Each row has a name. Each question is about the rows just above it. Places in a row count from 0.

X: [-13  31  -4  23]
U: [-30  -8  17 -20]
N: [  0  15 -11  18]
V: [-2 12 -6 -8]
E: [ 54 -41  13  -6]
Q: [ 12 -15  -5 -13]
F: [-23  -7  14  -7]
L: [ 30  15 -54  14]
Table of tags by key:
[17] -> z393
[14] -> z935
[-4] -> z546
[18] -> z197
[-13] -> z875
[-53] -> z51
[-54] -> z84
[-5] -> z944
[-3] -> z631
[-14] -> z189
[-11] -> z959
The tag of X, keyed by place 2: -> z546
The row with [-13  31  -4  23] is -> X
Whose row is [ 54 -41  13  -6]? -> E
[-30  -8  17 -20] is in which row? -> U

Bava: [ -2  10   2  -3   4  -2  17 -30   2   6 -11  -6 -18  -6  -3   7 -19  -3
   3  26  -2 -13   4  -2  -7   3 -13   7  -3  -5  -3   9  13  23   0   5
 -25 -15  -4  -2 -16   0   2]
Folum: [  3   2  -2  -2  -9   5 -12  16  -7  -7   2   1 -10  23 -12  -7  -2  -9
   2  -9 -10  -7 -14  -2  -1 -10  -8  -3   3  -2   6  -7   3  34   8 -13
 -10   2   1   3  -6 -11   7]
Sisud: [  0   3  -4  -4  12   8  20  19   1  11  -1 -18   0  19  -3  -9 -17   1
  -5 -12   2   4  20  -6 -10   3   7  -5  -1   4   1  11   3 -25 -11 -17
  -3  17  -9  -7  -5   0  -7]
vuma: [  4   4   0 -12   8  -1  -8  10   7  -5   9  19  -4   6  -2  13  22   4
   1   2  10  13 -10  -8   5   3  -1 -11   8 -15 -11   7  13  31   3   4
   4  -6  -2   0   4   7  -9]
Fefaf: [-12   0  14  -3  -2  -4 -26  -6 -15   5  -8  45   9  24  -4   5  47  -1
  10  -3   8  -6  -5 -23   6  -5   0 -20  13  -2   6   2  12 -22   3   5
  18  -4   0   7   8   3  -2]
tagob: [ -1   3  -8   5  -9  -4   8   7  -3  17  10 -18  34  13 -15  11 -24   3
 -12  -1  -4  -3 -13   5  -9   1  -3  -2   2  -8   4  17  -3 -33   2 -15
   0   3  -9  -1  -3 -13   3]
zula: [ -5 -11  12   7   3   2  19   4  -3   4  -8  37   2  -3 -10   1  27   1
   2  -1  -3 -14  -9   1  -4  -6   7  -2  -8  10  -9   4   4  -9  -5 -10
 -23  -2   2   5   2 -23   7]
vedem: [  4   0   0   5   1 -11  -5  41   9 -27  -2 -33  -5  -2  -2   4 -22 -11
 -22  -6  -2 -14   1  10 -16   4   8  -9  -1   8  15   1   1  14   3  17
  22  -5  19   0 -11  -8   3]
mezoz: [ -2   4  15   2  18  -2  54 -22  -8  23  -5   7  -6  -1  -7  -8 -12   0
   4 -26  -1   5  17  -4  -4   8   0 -11   6 -24 -10  10  -3  43  10  25
  13   7   1  -1  -7  -9   7]
key -> tag
[5] -> z120
[21] -> z814
[20] -> z998
[-4] -> z174
[11] -> z23
[-13] -> z835
[-3] -> z823
[4] -> z70
The tag of Sisud, keyed by place 21: -> z70
[ -2   4  15   2  18  -2  54 -22  -8  23  -5   7  -6  -1  -7  -8 -12   0
   4 -26  -1   5  17  -4  -4   8   0 -11   6 -24 -10  10  -3  43  10  25
  13   7   1  -1  -7  -9   7] is in which row? -> mezoz

tosum: [ 55 -33 -23  32 -39 -25  16  11  39]
kav: [ 55 -33 -23  32 -39  11  55  24 -49]
kezup: [-14 -33  -7 -12  13 -42 -27 -23  36]
nase: [ 55 -33 -23  32 -39  11  22 -55  39]
lokef: [ 55 -33 -23  32 -39  11 -13 -55  39]
Table of tags by key:
[-27] -> z322
[-13] -> z210
[16] -> z848
Look up the entry of kezup at place 6 in the table: -> z322
Whose row is [ 55 -33 -23  32 -39 -25  16  11  39]? -> tosum
[ 55 -33 -23  32 -39  11  22 -55  39] is in which row? -> nase

bos: [  2  -5  -1  -5  -6  -4  -8   4   5 -13 -21  -4  -1  -7  -6  -3   6  -6
   1  -1   0   3 -12   6  14  -6   3   2  -8  -4  18 -11   3   1   0  10
  41 -11   6 -13  -8   7  -3  -3   4  13   4  19   8 -24   6  -4   0  -1
   2   0]
Tabi: [  7   4  -3  -2   4 -12   2  -3   7  -6  -4  -1 -12  -1   1   1   4  -3
 -46   3  10  -6 -18   2  -1 -11   1   2  12  -6  -1   2  -2  -2   1  43
 -11   3  -5  -3   2   9  10   1   3   3   6 -12  -7  -4  -3  -5   0  -3
  15 -10]
Kibol: [  3   0   4  -2  -1  -2  -1   2 -14  -2  -1  19  14  -8   6  -1   7  -1
 -15  -4  -7   3   9   3 -29 -16  -3   5  19  -3   5   3  -1 -16   4  -1
  10  -5   8   0  -6   8   0  24   2 -33  -9 -11   0  -4  -2  -3   3   1
   2 -10]
Guf: [ -1   2   1  -1  -3   2   3   4  20  10 -19   9   2  -7   7   9  10   0
  28  -1  14  -2   0  11  16   6  -4  -2   1 -13  24   0   8 -12   7   5
   9  -5  -1  -4 -14  32  10  -4  -1  -1  -5  -2 -30   6   4   1   3  -1
  -7 -16]
pib: [  1   8   8   2  -2   2  -6  -5  -6  -1  53 -19  -7   7   3  -9   6   1
  29  -1  -4  -5  -2  -6 -12 -16  -2  13   6   7  24  -5  -3  -8   8  23
   9  -6   5  -6   6   0  -8  -8  -4 -16  -3  12  35   5  -8   5   1   0
  13  -2]
pemo: [  7   4  -3  -2   4 -12   2  -3   7  -6  -4  -1 -12  -1   1   1   4  -3
 -46   3  10  -6 -18   2  -1 -11   1   2  12  -6  -1   2  -2  -2   1  43
 -11   3  -5  -3   2   9  10   1   3   3   6 -12  -7  -4  -1  -3   3  -4
   2  11]
Table of tags by key:
[7] -> z42
[2] -> z811
[3] -> z360
[4] -> z943
[6] -> z330
The tag of Kibol, keyed by place 0: -> z360
Whose row is [  7   4  -3  -2   4 -12   2  -3   7  -6  -4  -1 -12  -1   1   1   4  -3
 -46   3  10  -6 -18   2  -1 -11   1   2  12  -6  -1   2  -2  -2   1  43
 -11   3  -5  -3   2   9  10   1   3   3   6 -12  -7  -4  -3  -5   0  -3
  15 -10]? -> Tabi

J: [ -4   1  -7   0   2  29  -7 -13   0  -5  -1   3  25   2 -16   3   8  -5
   0  -5   3   4  -4  -1   4   0  -1  -1   4   0  -2   0   1   2  -7 -11
  -1  14   0  -2  -3   0   0  -1   1 -20  -1   4  25   0  -2 -11   0   5
   2   7  19  -1   2   2]
B: [ 25   0   5  -9   0  11  14  12   1  11  -1  -2 -45   3   5   0  -5   9
   1  14  -2  -3   6   4   1  -2   0  -1  10   0   0  -1  -1   3  -3  -5
   0 -19   0   1   2  -1  -1   0   6  28   6 -10 -16   1  -1   6   1  -4
   3  -4 -30  -1  -1   0]
A: [-10   1  -4  23  -1 -16 -13  -8   2   1   3   2  22   4   3  -2   3   3
  -1  -6   1   4  -4  -5 -10   0   2   0 -18  -1   0   2  -3  -4   8   2
   1  34   1  -2   6  -2   0   2  -6 -23  12   7  13  -1   3   1   1   4
  -4  -3  -4   1   2  -1]
tags:
[2] -> z790
[-1] -> z529
[-5] -> z163
[-2] -> z591
[3] -> z99
[-4] -> z709
The tag of A, keyed by place 26: -> z790
Whose row is [-10   1  -4  23  -1 -16 -13  -8   2   1   3   2  22   4   3  -2   3   3
  -1  -6   1   4  -4  -5 -10   0   2   0 -18  -1   0   2  -3  -4   8   2
   1  34   1  -2   6  -2   0   2  -6 -23  12   7  13  -1   3   1   1   4
  -4  -3  -4   1   2  -1]? -> A
The row with [ 25   0   5  -9   0  11  14  12   1  11  -1  -2 -45   3   5   0  -5   9
   1  14  -2  -3   6   4   1  -2   0  -1  10   0   0  -1  -1   3  -3  -5
   0 -19   0   1   2  -1  -1   0   6  28   6 -10 -16   1  -1   6   1  -4
   3  -4 -30  -1  -1   0] is -> B

pena: [  7 -12   4   8   4  -5  14 -10  19 -13   2 -10   6]
Bolot: [  2  -4   4  10   3 -14   0   0  16  -7   6   5   6]
darak: [ 0 -1 14  0 -9 -2 -1 -7 18 -4 -4 -3  2]
nifu: [ -6   3  -4   7   3  -2  -7  11   0   0   3  12 -11]
bota: [  9   4   7 -12 -13   5   7  -5  11   6  -3  -5  -6]
fupeg: [  6   2  21   2   5 -11  -3  -2  16 -10  -3  -8   4]
vomo: [ -3   5  14   0   1 -11  -6  -8   8   1  17   6  10]
Pabe: [  4   7   3  -6 -13   1   9 -15   6   4  -8  -7  -6]
taner: [  6 -49 -26  22  25  -9  23  13 -35 -35  11  -6 -25]
zud: [-1  4  9  1 12 -7  5  4  9 -9  0 -2  1]
gug: [  1 -10  14  -9  33   1   5 -19  -5   9  15  -4 -13]
Gutod: [  1   4   5  -9 -10  12 -36  -1 -11  26  -6  11   8]
key -> tag
[12] -> z549
[10] -> z958
[-11] -> z626
[11] -> z10
[-8] -> z668
[-10] -> z228
The tag of Gutod, keyed by place 11: -> z10
Whose row is [  7 -12   4   8   4  -5  14 -10  19 -13   2 -10   6]? -> pena
Which row holds [  1 -10  14  -9  33   1   5 -19  -5   9  15  -4 -13]? -> gug
Whose row is [  6   2  21   2   5 -11  -3  -2  16 -10  -3  -8   4]? -> fupeg
The row with [  4   7   3  -6 -13   1   9 -15   6   4  -8  -7  -6] is -> Pabe

